Here is a tiny trained network, its code and every weight. The questions are about switching its units off for an input and a class, where a switched-off unit gives its printed mean instead of its output.

import numpy as np


def w(rows, s, z=0):
    codes = np.array(rows[::2]) - 128.0
    scale = np.full(codes.shape[1], s)
    scale[-1] = z or s
    return codes * scale


def f(y):
    return np.maximum(y, 0)


def log_softmax(a):
    a = a - a.max(-1, keepdims=True)
    return a - np.log(np.exp(a).sum(-1, keepdims=True))


def net(x, mask):
    res = np.array(x, float).reshape(1, 6) / 4 @ E
    y = f(res @ A[0][:, :-1].T + A[0][:, -1])
    res = res + np.where(mask, y, B[0][:, -1]) @ B[0][:, :-1]
    return log_softmax(res[-1] @ U[:, :-1].T + U[:, -1])


A, B = {}, {}
E = w([
[138,166,19,143,147,127,199,216],'x0',
[194,217,175,188,92,18,195,129],'x1',
[216,42,129,106,102,130,233,68],'x2',
[79,135,180,155,2,215,197,211],'x3',
[126,124,134,129,136,130,131,134],'x4',
[244,109,132,223,134,187,69,184],'x5',
],0.0075)
A[0] = w([
[138,141,174,159,62,58,101,55,218],'n1',
[104,183,66,59,111,90,176,132,114],'n2',
[178,81,145,127,121,133,171,70,13],'n3',
[150,59,155,103,121,116,177,130,25],'n4',
[97,153,224,135,120,140,44,64,84],'n5',
[186,74,95,110,110,100,206,99,3],'n6',
[94,247,132,127,130,94,85,153,58],'n7',
[161,109,129,105,145,86,83,102,10],'n8',
[156,174,106,148,193,67,131,94,76],'n9',
[194,179,157,163,121,64,159,135,108],'n10',
[147,69,70,130,147,165,111,135,231],'n11',
[68,132,130,54,130,96,176,94,95],'n12',
[141,94,118,79,180,122,96,88,237],'n13',
[139,128,133,74,158,135,114,151,8],'n14',
[99,94,88,96,94,153,89,150,114],'n15',
[90,138,28,138,159,101,183,176,115],'n16',
[79,76,191,74,93,102,99,95,140],'n17',
[149,135,88,133,148,112,106,96,2],'n18',
[144,83,114,133,97,67,203,74,54],'n19',
[100,211,145,151,141,94,92,147,86],'n20',
[189,175,68,83,166,75,123,121,52],'n21',
[133,123,127,121,168,116,116,127,9],'n22',
[119,139,161,123,61,104,149,171,142],'n23',
],0.012,0.0048)
B[0] = w([
[193,41,147,154,101,109,143,220,252],'n1',
[245,100,106,127,176,176,120,189,227],'n2',
[86,181,24,120,20,80,33,53,195],'n3',
[95,136,64,132,19,134,84,96,180],'n4',
[116,105,25,169,35,91,114,160,224],'n5',
[38,142,51,126,53,116,22,61,219],'n6',
[67,98,70,71,97,129,48,46,236],'n7',
[118,164,100,165,74,232,207,147,177],'n8',
[132,128,137,95,74,206,223,133,236],'n9',
[144,5,188,2,216,141,62,214,252],'n10',
[168,37,172,125,176,141,88,157,223],'n11',
[240,123,128,43,172,234,92,132,230],'n12',
[104,44,129,175,120,194,221,167,254],'n13',
[50,147,168,68,55,84,121,94,138],'n14',
[62,23,150,111,102,161,148,103,186],'n15',
[160,144,73,218,86,14,144,171,231],'n16',
[227,132,97,210,143,99,146,213,218],'n17',
[90,173,109,118,93,228,170,176,161],'n18',
[82,58,57,94,117,148,97,98,227],'n19',
[99,89,59,51,80,135,94,61,219],'n20',
[72,152,158,158,59,177,192,192,223],'n21',
[71,165,154,163,142,172,163,78,145],'n22',
[86,156,234,136,116,199,210,120,213],'n23',
],0.0071,0.0093)
U = w([
[33,132,66,107,91,115,61,31,80],'0',
[120,59,166,93,178,136,133,146,191],'1',
[145,103,133,142,134,130,160,140,253],'2',
[83,170,182,155,51,202,255,131,56],'3',
[240,134,127,134,178,186,62,154,103],'4',
[197,168,64,233,108,61,148,195,75],'5',
[176,128,153,169,183,102,184,65,107],'6',
],0.009,0.0072)

Each question gives the input, the list of numbers given to net, and the class t.
The units are the neurons (one row each of A and B). Each row of codes is followed by its name. A weight is (code - 128) times the scale printed after its matrix; where a second scale follows, it is the last column's (A, B and U).
mask holds one flag per neuron, in row order. A switched-off neuron (its flag False) gives its mean, the last column of its row in B, instead of its output. The means were averaged over made-up inputs and are rounded, as every weight is.
A unit's drop is (log p(t) with every unit on - log p(t) with that unit switched off) / (log p(t) with every unit on - log p(t) with every unit switched off).
The circuit of an input: a set's keep is (log p(t) with only the set's units on - log p(t) with every unit switched off) / (log p(t) with every unit on - log p(t) with every unit switched off). Starting from the 12 units with the biggest drops (on a tie, the unit counted first), units are removed one at a time, each time the one whose removal leaves the highest keep (on an exact tie, the one counted first), for as long as the keep stays at least 0.8.
circuit, biggest first: the units of the circuit, biggest drop first
unit that matters most: the unit with the biggest drop
k most important neurons: the k neurons with the biggest drops, biggest first
drop when u is switched off: that unit's drop, to one decimal
input [6,2,6,6,-2,2], class 0: unit that matters most -> n6
input [6,0,6,-7,6,0], class 3: circuit, biggest first -> (n21 n9)
input [2,2,-8,-4,2,8], class 0: circuit, biggest first -> (n7 n20)
input [-7,-6,1,-2,-6,-4], class 5: circuit, biggest first -> (n17 n5)
input [-7,8,4,2,1,-1], class 1: 4 most important neurons -> (n10 n1 n16 n19)
input [-2,-3,-3,-6,8,-7], class 2: circuit, biggest first -> (n13 n17)
input [3,4,-1,1,1,-6], class 4: circuit, biggest first -> (n2 n12)
input [-2,-3,3,-3,0,-7], class 4: circuit, biggest first -> (n12 n17)
input [-7,-6,-6,4,3,4], class 5: 2 most important neurons -> (n5 n17)
input [-8,-4,-6,-4,-7,7], class 5: 2 most important neurons -> (n5 n10)
input [-6,-3,-5,-8,6,4], class 3: 2 most important neurons -> (n8 n13)
input [-5,-8,-7,-7,1,-4], class 1: 3 most important neurons -> (n13 n17 n6)
input [5,3,8,-7,-1,-3], class 0: 3 most important neurons -> (n6 n19 n3)
input [-7,8,-6,-8,4,-8], class 1: circuit, biggest first -> (n1)
input [2,8,7,-2,-8,-5], class 1: 3 most important neurons -> (n10 n1 n2)
input [-8,3,-5,-7,-7,4], class 5: 2 most important neurons -> (n5 n1)
input [4,-6,2,-2,0,-7], class 4: circuit, biggest first -> (n12 n2)
input [0,8,-6,-8,-2,1], class 1: 2 most important neurons -> (n10 n7)
input [-2,5,-5,-8,6,-4], class 3: 3 most important neurons -> (n9 n21 n8)
input [-4,-4,8,-7,1,4], class 0: circuit, biggest first -> (n3)
input [8,-6,0,1,3,7], class 5: 3 most important neurons -> (n16 n10 n12)
input [3,8,8,-6,3,7], class 0: 3 most important neurons -> (n6 n3 n19)
input [7,-2,0,-4,6,6], class 5: 3 most important neurons -> (n16 n10 n12)
input [-7,2,-6,3,-1,6], class 5: 4 most important neurons -> (n5 n1 n6 n19)
input [-6,2,-2,-8,6,8], class 3: 2 most important neurons -> (n8 n9)
input [-3,-2,8,-7,-5,7], class 0: drop when n6 is switched off -> 0.4
input [-7,2,7,7,-6,-2], class 0: drop when n16 is switched off -> 0.1
input [-3,5,3,5,-1,3], class 1: drop when n17 is switched off -> 0.1
input [-1,3,2,-7,0,5], class 3: drop when n9 is switched off -> 0.2
